In the rows, 128 means zero.
Rows near named flat spaces through zero
z707-z168: [122 121 111 142 129 121 123 116 116 127 109 118 140 139 122 119 111 130
 125 146 133 129 154]
z765-z530: [136 114 162 154 138 144 127 102 136 134 113 143 109 145 143 128 162 106
 133 187 128 172 160]
z707-z168: [163 133 133 132 125 118 141 133 143 149 164 101 120  99 146 101 115 110
 132 142 100 100 109]
z11-z84: [109 127 127  88 110 149 144 161 104 111 134 106 129  94 135 120 138 185
  92  78 154 130  98]
z326-z598: [113 135 103 159 128  85 156 156 121 153 120 115 119 129 103 118  89 113
 136 151 141 132 133]
z177-z943: [134 122 110 105 120 135 124 137 132 113 136 101 119 107 129 134 117 149
  97  91 110 104 116]
z326-z598: [140 139 139 106 136 144 112 129 135 123 148 152 126 129 131 150 143 118
 139 101 121 117 105]
z765-z530: [136 144 110 152 141 130 119 102 130 156 136 101 158 112 133  94  94 126
 133 140 138 121 137]
z11-z84: [121 112 131 140 102 112 158 122 121 111 110 147 165 139 135 136 199 169
 151 105 111 105 119]
z765-z530: [157 167 115 120 155 171 119 147 111 136 124 108 162 107 110 131 125 119
 152 101 153 112  99]
z11-z84: [ 90 138 104 150 104  89 150 129 129 144 129 120 183 118 129  96 119 170
 138  93 138 108 111]
z987-z457: [143 139 146 118 155 187 105 135 146 135 137 138  89 114 134 180 170 110
 105 100 121 165 108]
z177-z943: [131 112 132 139 130 115 152 118  99 142 136 143 115 133 135 127 150 141
 135 160 141 136 144]
z177-z943: [143 145  97 112 121 156 126 184 118 114 103  60 143  95 115 123 110 129
  99  88 115 106  99]
z707-z168: [153 128 101 153 120 101 146 118 115 141 128  94 167 119 132  92 114 131
 149 145 107  79 134]
z11-z84: [134 111 122 118 127 162 113 142  78 122 109 113 122 132 150 141 164 133
  92 137 117 147 142]
z987-z457: [ 89 133  97 129 111 116 150 181  41 159 134 149 165 128 147 150 193 174
 120  76 139 129  89]
z987-z457: [142 132 161 154 157  92 145  87 160 152 159 195  93 156 108 141 121  87
 192 186 148 139 146]
z11-z84: [ 95 116 148 148  73  57 185 135 134 139 144 123 168 117 156  51 129 168
 147 145 128 110 113]
z987-z457: [167 128 123 178 137 101 117  69 176 152 140 107 145 132 140  92  94  83
 156 182  80  95 160]
z11-z84: [153 103 195  85 116 141 169 140 138  89 140 140  70 115 131 116 156 140
 133 167 151 142 124]
z707-z168: [163 121 151 138 128 116 135 114 167 146 165 102  89 105 151  95 100  94
 120 176  96 123 133]
z987-z457: [128 138 160 108 128 146 108 117 139 107 122 146 148 141 131 109 121 116
 149 138 146 135 128]
z326-z598: [138 143 155  93 126 141 108 115 129 115 151 137 156 124 143  91 104 125
 148 130 146 112 115]
z326-z598: [ 93 135  95 140 134 132 130 158 110 135  93 107 123 126 101 142 105 140
  99 112 158 161 136]
z177-z943: [133 129 122 130 141 142 105  89  86 153 153 150 159 135 160 122 150 141
 135 132 135 124 138]
z177-z943: [134 124 149 151 139  99 154 114 126 152 140 140 104 136 122  97  99 105
 156 205 160 149 155]
z11-z84: [128 131 108 115 133 130 132 123 121 112 116 109 138 119 103 118  92 151
 128 117 157 112 136]
z11-z84: [116 134 131 139 123  73 143 109 165 124 133 143 135 143  99  97  62 115
 169 153 146 107 140]
z987-z457: [139 147 128 149 139 116 128 103 146 154 153 145 154 126 133 123 132 118
 164 122 122 108 115]
z177-z943: [126 123 140 126 120 124 152 144 133 115 117 135 120 129 117 137 151 138
 137 125 134 131 119]
z326-z598: [127 112 110 181 129  99 159 128 157 133  91 116 101 140  99 152 138 115
 130 154 107 139 155]
z987-z457: [126 115 147 138 122 114 129 138 117 132 122 143 110 151 139 125 137  97
 131 175 117 150 144]
z765-z530: [137 138 130  93 118 125 138 150 118 120 159 135 139 111 132 128 135 148
 139  85 128  90  86]
z765-z530: [100 124 106 152 132 100 151 114 132 159 146 125 112 112 122 125 108 160
 112 122 150 142 136]
z326-z598: [ 78 113 109 142 131 114 115  88 130  97  74 167 148 177  91 157 124 157
 137 119 160 149 175]
z177-z943: [145 108  74 121 124 134 138 154  65 140 130  66 112  98 139 128 121 157
  72 123 111 106 137]
z987-z457: [150 124 136 101 114 156 115 140  96 107 121 110 157 124 154 110 153 133
 122 125 111 107 119]
z326-z598: [152 118 128 140 132 157 122 129 149 128 120  98 103 112 141 148 157 116
  97 126  88 137 130]
z707-z168: [116 134 125 129 127 107 160 145 112 146 146 138 123 116 120 124 128 148
 138 122 156 129 111]
z326-z598: [135 134 140 128 126 140 187 184 124 138 136 137  97  96 117 176 213 155
 133  81 132 136  71]
z177-z943: [120 129 122 122 133 115 107 134  98 138 132 131 125 147 131 108  79  98
 125 168 141 139 149]
z11-z84: [135 122 117  98 133 175 101 143 110  97 111 151 124 140 128 207 204 142
 108  58  97 121 107]
z765-z530: [104 131 114 138 136 119 137 147 126 139 121 144 104 134 106 163 132 129
 120 112 141 152 125]
z987-z457: [116 135 122 118 143 188  85 108  97 123 106 131 163 134 144 142 159 148
 107 101 147 156 137]
z177-z943: [101 137 100 108 128 171  66 148 125 110  97 108 141 135 133 159 119 122
  72  70 107 148 124]
z707-z168: [160 146  65 134 158 144  44 102 113 159 141  55 143 121 143  90   4  64
  85 161  94 103 169]
z707-z168: [146 134 125 133 128 115 111  85 132 141 155 120 167 125 150  81  95 123
 148 147 118  93 138]
z987-z457: [ 85 118 111  97 115 136 147 186 101 107 106 116  91 115 106 159 130 171
  75  82 158 160 114]
z765-z530: [136 158 117 126 138 133 121 138 123 149 151 132 158 115 128 130 127 122
 149  94 130 106  93]
z765-z530: [116 102 129 119 108 111 129 106 128 118 138 114 120 123 149  97 106 154
  99 143 121 125 151]
z177-z943: [136 124 124 177 136 124 166 136 156 147 103  94  97 110 109 131 136 120
 121 159 127 156 142]
z707-z168: [138 116 140 150 112 127 138 114 107 145 132 119 157 125 170  97 173 137
 131 156 106 126 133]
z326-z598: [163 125 126 113 141 166  79 113 136 124 139 110 112 126 152 142 125  93
  98 130  82 122 136]
z765-z530: [127 126 125  96 110 110 144 130 119 127 172 124 136 100 143 105 117 170
 122  92 131  89  99]
z326-z598: [103 115 121 131 124 151 110 105 131 116 107 127 138 131 138 142 153 161
  96 101 127 151 143]
z11-z84: [151 133  99 108 142 141 102 122 126 114 125  96 127 121 111 126  73 117
 115 122 123  99 140]
z987-z457: [126 141 110 143 137 138 115 111 152 140 130 112 143 114 126 130 117 133
 119 101 122 125 124]
z707-z168: [109 141 110 117 144 122  89  94 133 120 129 154 151 153 108 133  76 125
 142 112 150 118 145]
z707-z168: [137 110 134 149 118 131 109  84 131 116 104 125 166 151 152 107 149 124
 136 159  98 120 162]
z707-z168: [123 115 155 121 107 156 155 157 123  91  87 142 137 133 129 161 228 160
 132  97 120 142 106]
z326-z598: [117 103 151 137 104 118 174 111 119 110 107 126 146 124 136  95 169 183
 139 150 153 135 143]
z765-z530: [110 101 152 133 117 117 143  96 128 143 156 147 101 123 162 116 154 160
 104 149 133 158 144]
z765-z530: [111 130 108 139 131 128  95 113 122 142 123 110 142 133 141 109  88 118
 102 139 125 142 151]
z11-z84: [125 143 119 168 156 130 136 103 128 160 117 122 135 126 110 114 105 122
 146 164 170 157 154]
z177-z943: [154 143  71 136 139 128 105 160  80 161 129  46 140 105 132  85  40  90
  95 161 117 105 142]
[140 121 161 126 120 123 108  55 157 118 149 141 166 136 160  72 113 133
 154 161 124 108 152]	z707-z168
[137 135 149 127 136 145 137 104 147 131 143 138 134 113 134 122 149 146
 143 120 145 131 118]	z177-z943
[158 131 126 101 122 147 147 152 134  82 102 110 140 117  98 144 148 145
 148  93 124  85 105]	z765-z530
[136 126 131 118 131 136 106 132 136 119 131 148 115 143 131 162 146 105
 125 113  98 124 121]	z11-z84
[ 93 115 166 111 133 163 116 100 167 104 122 166  91 133 129 163 163 159
 100 102 154 188 136]	z177-z943
[120 136 135 135 144 141 118 148 118 138 115 151 108 147 118 159 141  96
 130 140 138 165 130]	z765-z530
[165 101 184 134  97 114 140  83 173 100 139 156 149 144 170 109 202 122
 169 153  61  89 127]	z765-z530
[125 111 126 148 123  90 166 106 138 126 119 112 116 126 108  91  87 145
 139 178 155 126 163]	z707-z168
[129 116 111 127 131 128 100 126 102 117 105 134 128 160 126 145 122 106
 120 147 110 128 156]	z11-z84
[144 134 119 152 114  80 177 133 124 151 154 134 160 117 129 111 153 143
 177 121 113  74  99]	z707-z168
[101 134 136 128 123 120 144 125 139 121 124 159 143 133 114 141 151 157
 148  96 152 134 113]	z326-z598
[102 147 131 102 122 145  75 145 151 100 108 141 149 151 121 141 102 100
 120  89 118 136 114]	z177-z943
[147 120 135 151 136 120 113  88 178 123 119 109 114 135 124 107  84  92
 130 177 108 129 166]	z987-z457
[131 137 128 124 133 109 133 137 125 134 144 151 126 137 117 137 120 114
 154 127 132 113 116]	z326-z598
[158 134 151  94 149 178 137 155 129  84 100 151 100 134  88 190 180 123
 152 104 147 131 108]	z326-z598
[127 119 122 124 120  84 187 168  63 145 148 159 113 133 117 139 159 149
 159 141 153 110 110]	z326-z598
[156 119 147 134 123 107 146 145 152 132 144 124  85 126 132 129 127  88
 133 164  93 121 124]	z987-z457
[139 120 149 144 122 115 145 103 162 111 113 132 133 137 119 112 132 124
 157 156 124 120 144]	z326-z598
[135 107 104 130 138 121 103 109 101 123 118 139 113 160 126 155 121 111
 117 151 107 122 167]	z326-z598
[122 125 150 105 143 138 133 127 138  98 114 172  94 150  92 168 137 128
 147 127 163 148 134]	z11-z84
[143 148 145 147 121 113 172 164 162 154 150 108 117  92 126 111 136 116
 146 125 121 122  85]	z326-z598
[132 138 110 133 132 119 155 155 101 161 160 143 124 109 132 162 174 147
 134  85 121 111  87]	z987-z457
[161 132 156 123 127 123 142 124 144 108 117 108 134 128 114  79  89 100
 166 188 144 112 142]	z326-z598
[130 118 112 137 133 144 104 127 129 112  89 109 121 145 119 145 121 109
 105 139 109 141 157]	z707-z168
[114 134 111 140 122 120 147 161  91 145 123 147 148 133 128 157 181 143
 139  95 126 125 101]	z707-z168
[155 167 109 120 149 142 129 147 113 144 141 102 159 102 108 109  90 118
 157 113 156  96 100]	z765-z530
[ 91 131 142 123 142 150 150 139 101 128 107 150 111 128 105 141 144 164
 124 130 207 189 135]	z11-z84
[118 147 152 123 143 126 138 138 152 140 151 172 103 129 112 156 139 117
 152 111 152 148 101]	z987-z457
[140 129 116 130 137 104 154 110 126 135 149 141 126 122 109 132 120 148
 156 123 144  97 126]	z987-z457

Rows near named flat spaces through zero (a row that begins with a name and a colon came from that space)
z671-z890: [108 126 125 130 157 109 102 134 127 116 131 125 131 110 159 123 140 150
 136 131 129 119 156]
z452-z744: [163 146 149 131 129 174 159  70  91 148  48 122 110 121 110 125  96 172
 124 151 147 125  86]
z452-z744: [117 121 155 131 134 195 133 102 146 153  85 123 126 140 131 142 126 145
 111 141 150 109  91]
z612-z829: [ 86 114 162 134  76  95 147 149 145 161 132 153 122 120 116 155  95 144
 120  94 129 126 126]
z847-z647: [113  79  93 140 101 118 170  92 151 137  72 128 117 160  80  90 144 150
 127 143 131 124 136]
z452-z744: [104 132 118 136 137 117 131 172 141 130 119 124 117 127 138 138 126 126
 145 116 126 131 140]
z612-z829: [ 90 137 152 120 132  72  91 151 153 115 178 107 132 110 132 123 136 143
 137  94 130 123 163]
z847-z647: [123 103 101 133 158 121 123 135 136 115 108 118 128 140 128 100 146 106
 137 129 126 112 169]
z671-z890: [ 93  98 135 113 100 163 118 127 168 145 161 157 146 133 145 155 176 141
  97 128 126  97 101]
z612-z829: [ 98  96 112 134  89 147 110 133 195  86 156 165 150 154 134 136 180  89
 126 144  97 130  97]
z641-z274: [121 123 177 119 138 130 140 138 139 170 119 115 130  99 142 150 103 150
 106 104 145  90 125]
z847-z647: [115 104 177 136  87 131 112  97  70 131  85 205 126 114 132 143  75 109
 121 103 120 103 151]
z847-z647: [153 113  97 132 114 103 160 124 111 157 169 117 133 159  96 112 113 103
 109 134 136 163 145]
z612-z829: [169 145  81 110 131 148 121 112 104  88 140 133 130 137 115 107 178 115
 141 148 108 134 117]
z452-z744: [121 114 133 135 133 130 105 149 129 118 157 161 147 121 170 149 125  90
 118 131 113 125 138]
z641-z274: [109 124 169 118 170 175  76 185 138 142 167 123 143 139 159 155 123  41
 112  83 140  88 166]
z540-z751: [152 153 138 140 152  97 139 129 116 108  90 115 121  89 149 125  95 150
 151 140 119 137 122]
z540-z751: [107 136 137 130 174 120 124 187 134 178 171 100 133 113 178 161 110 139
 110 118 153 128 149]
z641-z274: [162 169  88  96 165 166 134 150  90 149 157  99 119 123 136 137 171 153
 125 134 141 124 116]
z452-z744: [135  97 113 105 121 153 110 100 116 127 152 143 141 150 107 107 174 102
 106 120 128  95 153]
z641-z274: [118 123 146 134  95 127 125 129 164 134 192 149 153 127 154 163 125 124
 101 146 120 154  82]
z452-z744: [102 124 117 129 126 138 124 114 142 128 109 115 117 145 111 115 150 156
 135 132 140 128 129]
z612-z829: [117 100 122 158 184 135  99 157 115 121 113 140 138 140 176 125  98  60
 130 135 129 125 188]
z671-z890: [136 147 133 110 130 120 127 117 115 126 124 116 121 108 119 122 141 165
 134 119 131 115 125]
z612-z829: [133 132 164 135 130 102 155 101 155 140  91  96 124 100 121 121 100 181
 126 134 139 122 104]
z641-z274: [109 120 122 134 127  96 118 127 131 133 157 112 128 145 113 112 122 127
 127 121 139 148 159]
z612-z829: [147 146 152 113 163 178  91  93  88 125 116 117 128 127 132 119 131 125
 122 126 147 105 137]
z641-z274: [111 125 175 130 114 128 111 151 165 135 171 129 144 129 136 153 107  89
 112 105 128 126 118]
z641-z274: [141 134 169 115 144 161 137 144 125 160 109 119 127 111 133 150 106 114
 113 101 140  88 120]
z540-z751: [121 100 139 132 124 142 123 112 144 113  89 141 131 135 117 114 133 103
 130 121 120  98 139]
z540-z751: [152 152 137 130 113 107 134 125 107 130 165 135 134 113 138 145 100 134
 123 138 123 162 106]
z540-z751: [136 152 157 126 140 129 127 127 125 153 164 122 141  94 175 164 109 171
 106 146 139 140  91]
z847-z647: [122 119 146 137 133 150  93 138 170 106 170 119 149 161 128 128 129  51
 121 124 125 138 128]
z612-z829: [164  94 140 152 173 145 174 120 155 147  55 107 137 116 149 120  90 106
 113 155 132 103 119]
z641-z274: [127 131 106 135 124 128 118 123 109  93  90 138 112 146 103 103 132 106
 159 124 117 135 150]
z452-z744: [110 118 134 116 119 162 108 135 155 116 134 142 135 136 130 137 165 110
 124 117 120 100 117]
z452-z744: [111 126 136 146 109 119 103 115 120  78  92 180 128 110 155 134 120 128
 153 140  99 132 122]
z540-z751: [146 140 121 135 124 104 125 115 112 106 136 131 130 123 128 118 115 125
 138 141 118 154 128]
z847-z647: [134 112 128 140 106 119 119 146 141  91 142 174 145 125 149 141 123  67
 133 130  91 132 123]
z847-z647: [128 128 107 142 125 117 135 135  74 123  89 171 114 116 148 135 103 134
 145 136 116 139 147]
z641-z274: [115 156 130 125 118 164 115 154 133 134 155 122 120 154 119 150 133 109
 132 119 137 151 105]
z671-z890: [126 144 119 129 141 104 100 141 153 101 196 113 146 123 155 131 148 125
 130 144 119 157 122]
z671-z890: [108  77 145 143 114 148 136 107 107 153  72 174 127 140 127 129  97 106
 111 120 134  98 157]
z452-z744: [ 96 125 117 128 121 143 136 160 110 148  96 162 111 118 149 156 132 154
 136 118 127 112 131]
z540-z751: [122 114 142 130 114 119 118 102 139 111 125 143 137 120 131 122 132 135
 125 134 120 120 124]
z540-z751: [133 149  91 111 120 113 119 109 109  97 126 113 111 139  86  92 170 155
 155 125 124 137 141]
z847-z647: [110 123 112 125 136 128 142 128 149 134  95 101 113 135 106 110 152 162
 139 125 138 115 133]
z671-z890: [149 130 100 110 170 177 150 117 116 166 111  94 124 131 135 124 163 169
 109 150 153 105 117]
z452-z744: [189 149 136 130 155 141 179 102  84 174  87  85 114 124 104 118  75 145
 116 140 157 139 116]
z671-z890: [130 125 123 124 144 143 113  94  85 131 101 131 120 134 121 109 129 144
 129 131 143 117 156]
z641-z274: [ 71 109 147 159 103  78 123 123 205 105 123 117 131 134 125 120 117 152
 142 136 124 154 119]
z847-z647: [107 126 184 144 100 122 120 126 175 146 173 109 141 152 109 142  83  94
 108 113 145 157 108]
z540-z751: [ 94 100 138 126 110 101 102 111 157 113 154 139 142 130 127 116 151 136
 120 121 123 116 147]
z452-z744: [137 142 151 137  92  51 147 127 118 127 156 144 132  89 136 142  80 158
 130 126 113 160 117]
z452-z744: [ 79 109 149 143 112 143 126 140 142 147 101 165 126 120 161 162 115 152
 122 129 130 117 116]
z540-z751: [140 150 136 133  91 112 153 140 164 106 122 112 118 139  84 125 114 106
 150 116 113 154  91]
z612-z829: [111 101 145 127 122 205 104 115 165 129 135 148 148 159 140 145 156  86
 101 138 131 105  99]
z671-z890: [109  98 135 113  86 106 124 112 121 133 149 179 141 106 137 139 149 154
 108 117 113  99 134]
z612-z829: [118 117 109 163 116  73 142 122 135  98 100 146 125 120 141 117 100 141
 152 156 108 167 132]
z641-z274: [154 155 121 103 135 108 128 144 120 116 156 111 128 103 124 125 151 138
 136 113 117 117 127]
z671-z890: [147 113 119 130 134 189 143 122 144 142 124 142 143 139 152 149 144 111
 103 161 126 121  84]
z540-z751: [108 100 108 146 119  83 120 158 129 130 175 144 138 151 131 124 110  78
 124 119 122 156 176]
z671-z890: [112 109 121 115 109 157 136 131 140 142 122 157 132 123 140 148 162 147
 113 129 122  98 107]
z671-z890: [202 134 113 118 123 129 192 108  82 149  86 138 123  98 119 128 107 145
 118 146 117 118 100]
z671-z890: [119 156 162 130 147 123  93 116 130 104 118 100 120 123 120 115 114 131
 148 114 138 131 138]
z641-z274: [ 99 154 121 116 125  93 124 141 112 134 121 104 100 121 101 116 136 183
 153  99 142 131 155]
z847-z647: [129 132 123 146 134 106 135 137 109 132 123 138 126 118 149 136  96 133
 133 140 126 152 135]
z540-z751: [101  92 138 137 141 119 107 141 148 134 149 135 144 138 147 127 125  94
 113 118 131 113 166]
z847-z647: [124 138 105 136 162 126 130 132 102 135 101 113 114 126 141 119 124 157
 141 141 141 137 149]
z847-z647: [133 132 108 137 149 146 123 118 111 135 130 113 125 154 126 117 125 122
 126 146 144 152 137]
z612-z829: [156 148 105 108 146 171 127 123 139 104 116 108 126 131 120 118 179 128
 138 140 120 112  98]
z612-z829: [138 142 160 124 151 104 128 134  57 168 112 122 113 104 128 129  67 136
 125  92 152 114 182]
[118 127 124 140 184 180 111 140 152 128 104 107 132 137 169 135 141 121
 127 154 141 119 120]	z671-z890
[140 101 119 137 148 121 137 119 102 146 112 127 130 140 123 109 105 101
 118 128 138 122 171]	z452-z744
[121 128 153 110  97 147 113 105 137 120 140 152 136 116 127 142 151 145
 117 121 120 106  99]	z671-z890
[110 114 121 159 131 103 105 110 106  97 105 165 131 123 161 122 103 128
 143 154 116 152 152]	z452-z744
[130  72 122 157  93 106 166 115 169 132 126 161 151 139 134 130 107  97
 104 157 109 142 110]	z612-z829
[ 79 114 151 133 127 168  93 151 146 146 149 145 134 152 147 155 129  99
 113 112 142 119 136]	z612-z829
[ 82 118 174 145 117 118  99 126 146 111  94 151 126 115 144 138 101 130
 140 111 124 114 137]	z612-z829
[155 136 128 147 146 142 130 117  77 113  73 161 122 111 159 134  88 115
 142 149 117 134 130]	z452-z744
[ 88 113  90 113 157 164 145 167 173 190 157  71 120 170 114 129 183 155
 106 123 168 117 136]	z671-z890
[147 117 144 127 154 172 137  95 144 164 131  83 137 155 112 116 122 120
  95 142 162 124 116]	z452-z744
[168 154 118  92 147 201 140  99  58 145  62 129 103 117 109 124 155 164
 131 122 141  80 117]	z540-z751
[158 135 112 113 129 118 130 126  94 146 184 118 135 138 114 121 129 112
 111 124 136 144 145]	z641-z274
[111 125  87 119 109 103 117 165 153 110 197 134 137 145 124 128 174 107
 133 122 110 147 137]	z612-z829
[164 131 106 114 174 207 119  91 114 131 108  89 127 167 105  98 163 106
 117 149 152 113 126]	z452-z744
[136 112 142 120 124 104 102 134 121 106 164 160 150 106 151 132 131  90
 120 113 105 106 152]	z641-z274
[137 115 137 158 133  90 130 127 101 120 118 168 140  98 180 142  73 119
 127 151 112 148 140]	z847-z647
[ 97 126 133 117 133 114 122 155 168 138 155 110 132 116 140 138 156 156
 124 114 132 111 128]	z671-z890
[144 163 115 100 163 136 150 149 129 175 165  71 123 109 137 142 156 194
 112 131 156 124 106]	z641-z274
[106 149 109 114 162 124  97 177 135 132 184  94 126 138 138 130 159 121
 135 109 141 133 159]	z612-z829
[119 118 137 133  98 109 134 140 116 121 109 169 124 114 129 140 109 116
 137 111 109 119 135]	z847-z647
[142 143 124 111 132 102 141 127  97 156 149 100 118 124 101 116 122 153
 124 108 146 130 151]	z641-z274
[129 148 130 122 133 151 121 157 141 112 122 132 125 120 141 146 143 115
 142 122 115 119 105]	z452-z744
[122 111 140 135 113 105 146 123 127 124  79 153 123 102 132 129 111 145
 136 122 114 106 132]	z540-z751
[141  96  62 141 143 128 154 107 122 125 101 121 125 161 112  90 152 126
 130 165 129 144 149]	z847-z647
[115 151 100 132 138  89 113 159 126 127 203 120 135 121 163 143 138 152
 130 144 128 175 133]	z452-z744
[141 143 142 111 169 204 126 131 149 144 101  90 125 133 131 135 154 128
 119 129 148  91  99]	z612-z829
[ 55 101 141 126 106  70 103 159 152 129 145 148 125 114 133 131 140 152
 136  86 124 104 179]	z671-z890
[138 133 110 142 133 109 120 134 139  96 139 112 128 152 109 105 122  84
 147 133 119 160 141]	z540-z751
[111 127 115 128 106  98 136 159 137 139 166 126 125 141 112 133 126 119
 130 111 127 149 140]	z540-z751
